Below are the code and all the weights of a small trained network. Each question names an input and a target symbol and asks about switching units off, where a switched-off unit gives its printed mean instead of its output.

import numpy as np


def w(rows, s, z=0):
    codes = np.array(rows[::2]) - 128.0
    scale = np.full(codes.shape[1], s)
    scale[-1] = z or s
    return codes * scale


def norm(h):
    return h / np.sqrt((h * h).mean(-1, keepdims=True) + 1e-5)


def f(y):
    return y / 2 * (1 + np.tanh(0.7978845608 * (y + 0.044715 * y**3)))


def softmax(a):
    e = np.exp(a - a.max(-1, keepdims=True))
    return e / e.sum(-1, keepdims=True)


def log_softmax(a):
    a = a - a.max(-1, keepdims=True)
    return a - np.log(np.exp(a).sum(-1, keepdims=True))


def net(x, mask):
    ids = ['ΓΘΞΦαβεμστ'.index(c) for c in x.split()]
    T = len(ids)
    res = E[ids] + P[:T]
    q, k, v = (norm(res) @ M[0].T for M in (Q, K, V))
    z = softmax(np.where(np.tri(T) > 0, q @ k.T / 3**0.5, -1e9)) @ v
    res = res + np.where(mask[0], z, O[0][:, -1]) @ O[0][:, :-1]
    y = f(norm(res) @ A[0][:, :-1].T + A[0][:, -1])
    res = res + np.where(mask[1:9], y, B[0][:, -1]) @ B[0][:, :-1]
    return log_softmax(norm(res)[-1] @ U[:, :-1].T + U[:, -1])


Q, K, V, O, A, B = {}, {}, {}, {}, {}, {}
E = w([
[117,92,142,129,53,124],'Γ',
[155,132,2,142,168,98],'Θ',
[168,93,121,117,116,157],'Ξ',
[124,105,93,137,104,128],'Φ',
[95,159,121,88,192,173],'α',
[167,200,126,163,220,82],'β',
[130,172,145,182,105,155],'ε',
[132,124,106,82,124,207],'μ',
[151,197,125,145,92,17],'σ',
[147,160,203,154,136,126],'τ',
],0.028)
P = w([
[123,125,229,254,216,160],'0',
[235,168,86,194,105,174],'1',
[207,146,90,156,94,153],'2',
[181,121,98,135,101,135],'3',
[174,135,130,130,100,134],'4',
[149,134,95,105,95,103],'5',
[156,142,134,111,100,108],'6',
[151,118,125,112,105,108],'7',
[142,121,123,109,98,114],'8',
[145,147,139,118,94,134],'9',
[139,145,136,111,88,121],'10',
],0.014)
Q[0] = w([
[57,215,125,157,162,68],'h1',
[197,98,2,78,145,69],'h1',
[116,115,125,90,10,85],'h1',
],0.046)
K[0] = w([
[128,239,140,204,200,133],'h1',
[162,170,3,44,84,45],'h1',
[65,120,128,157,69,78],'h1',
],0.042)
V[0] = w([
[128,217,143,123,200,139],'h1',
[175,181,254,97,98,89],'h1',
[234,155,148,10,181,175],'h1',
],0.016)
O[0] = w([
[160,79,6,111,139,93,48],'h1',
[183,96,141,29,77,83,113],'h1',
[79,10,156,146,201,80,255],'h1',
],0.017,0.0067)
A[0] = w([
[97,111,155,92,150,223,20],'n1',
[44,89,98,4,173,244,209],'n2',
[15,80,146,93,62,143,2],'n3',
[103,142,102,82,194,200,70],'n4',
[122,166,112,99,117,172,92],'n5',
[110,95,130,146,127,144,99],'n6',
[154,127,117,90,120,168,106],'n7',
[79,75,115,158,19,154,141],'n8',
],0.039,0.0049)
B[0] = w([
[81,129,162,186,208,127,237],'n1',
[1,99,209,46,129,33,255],'n2',
[124,151,136,241,135,85,202],'n3',
[75,73,115,121,95,156,181],'n4',
[106,95,100,145,131,54,193],'n5',
[131,221,155,97,173,112,211],'n6',
[80,144,153,129,164,217,162],'n7',
[156,58,197,143,116,109,167],'n8',
],0.041,0.013)
U = w([
[178,97,211,167,83,76,123],'Γ',
[79,130,64,143,146,175,129],'Θ',
[129,132,174,107,149,218,137],'Ξ',
[153,164,165,116,251,132,72],'Φ',
[60,84,147,58,148,102,103],'α',
[168,101,88,139,175,66,167],'β',
[155,100,144,111,144,146,188],'ε',
[108,165,92,154,92,63,62],'μ',
[141,211,141,109,75,104,253],'σ',
[141,110,154,114,142,136,147],'τ',
],0.017,0.0052)

Each question gives the input, a string of symbols that net reads in full, and the target symbol t.
The units are the heads (3 rows each of Q, K, V and O) and the neurons (one row each of A and B). Each row of codes is followed by its name. A weight is (code - 128) times the scale printed after its matrix; where a second scale follows, it is the last column's (O, A, B and U).
mask holds one flag per unit, heads first, then neurons. A switched-off unit (its flag False) gives its mean, the last column of its rows in O or B, instead of its output. The means were averaged over made-up inputs and are rounded, as every weight is.
A unit's drop is (log p(t) with every unit on - log p(t) with that unit switched off) / (log p(t) with every unit on - log p(t) with every unit switched off).
The circuit of an input: a set's keep is (log p(t) with only the set's units on - log p(t) with every unit switched off) / (log p(t) with every unit on - log p(t) with every unit switched off). Starting from all 9 units, units are removed one at a time, each time the one whose removal leaves the highest keep (on an exact tie, the one counted first), for as long as the keep stays at least 0.8.
units of the circuit, in order: the units of the circuit, biggest drop first
unit that matters most: the unit with the biggest drop
top k neurons: the k neurons with the biggest drops, biggest first
drop when u is switched off: that unit's drop, to one decimal
input Ξ Ξ α μ Θ σ, target σ: top 2 neurons -> (n2, n1)
input μ τ Θ α σ Ξ α Ξ μ ε, target Φ: units of the circuit, in order -> (h1, n2, n6)
input τ μ Γ τ, target Ξ: units of the circuit, in order -> (n7, h1, n2, n1)
input Γ α τ τ Ξ Ξ σ ε, target σ: units of the circuit, in order -> (h1)
input Ξ α τ ε, target Γ: units of the circuit, in order -> (n8, n2)
input τ ε β, target β: units of the circuit, in order -> (h1, n2)
input τ Γ μ σ μ Θ Ξ μ Ξ Φ τ, target Ξ: units of the circuit, in order -> (n7, n2, h1, n1)
input Γ Ξ μ Ξ α α τ, target σ: units of the circuit, in order -> (h1, n1)
input α α Γ σ τ, target β: top 2 neurons -> (n2, n1)
input Φ μ Ξ τ α α α ε, target μ: top 4 neurons -> (n5, n2, n1, n6)
input Ξ τ Ξ σ τ, target Γ: drop when h1 is switched off -> 1.2
input Φ τ Ξ α α τ β Ξ ε σ ε, target μ: drop when n8 is switched off -> 0.0
input ε μ Ξ β Ξ ε, target Θ: drop when n3 is switched off -> 0.2
input Ξ Ξ σ β Ξ Ξ Φ, target Γ: unit that matters most -> n6
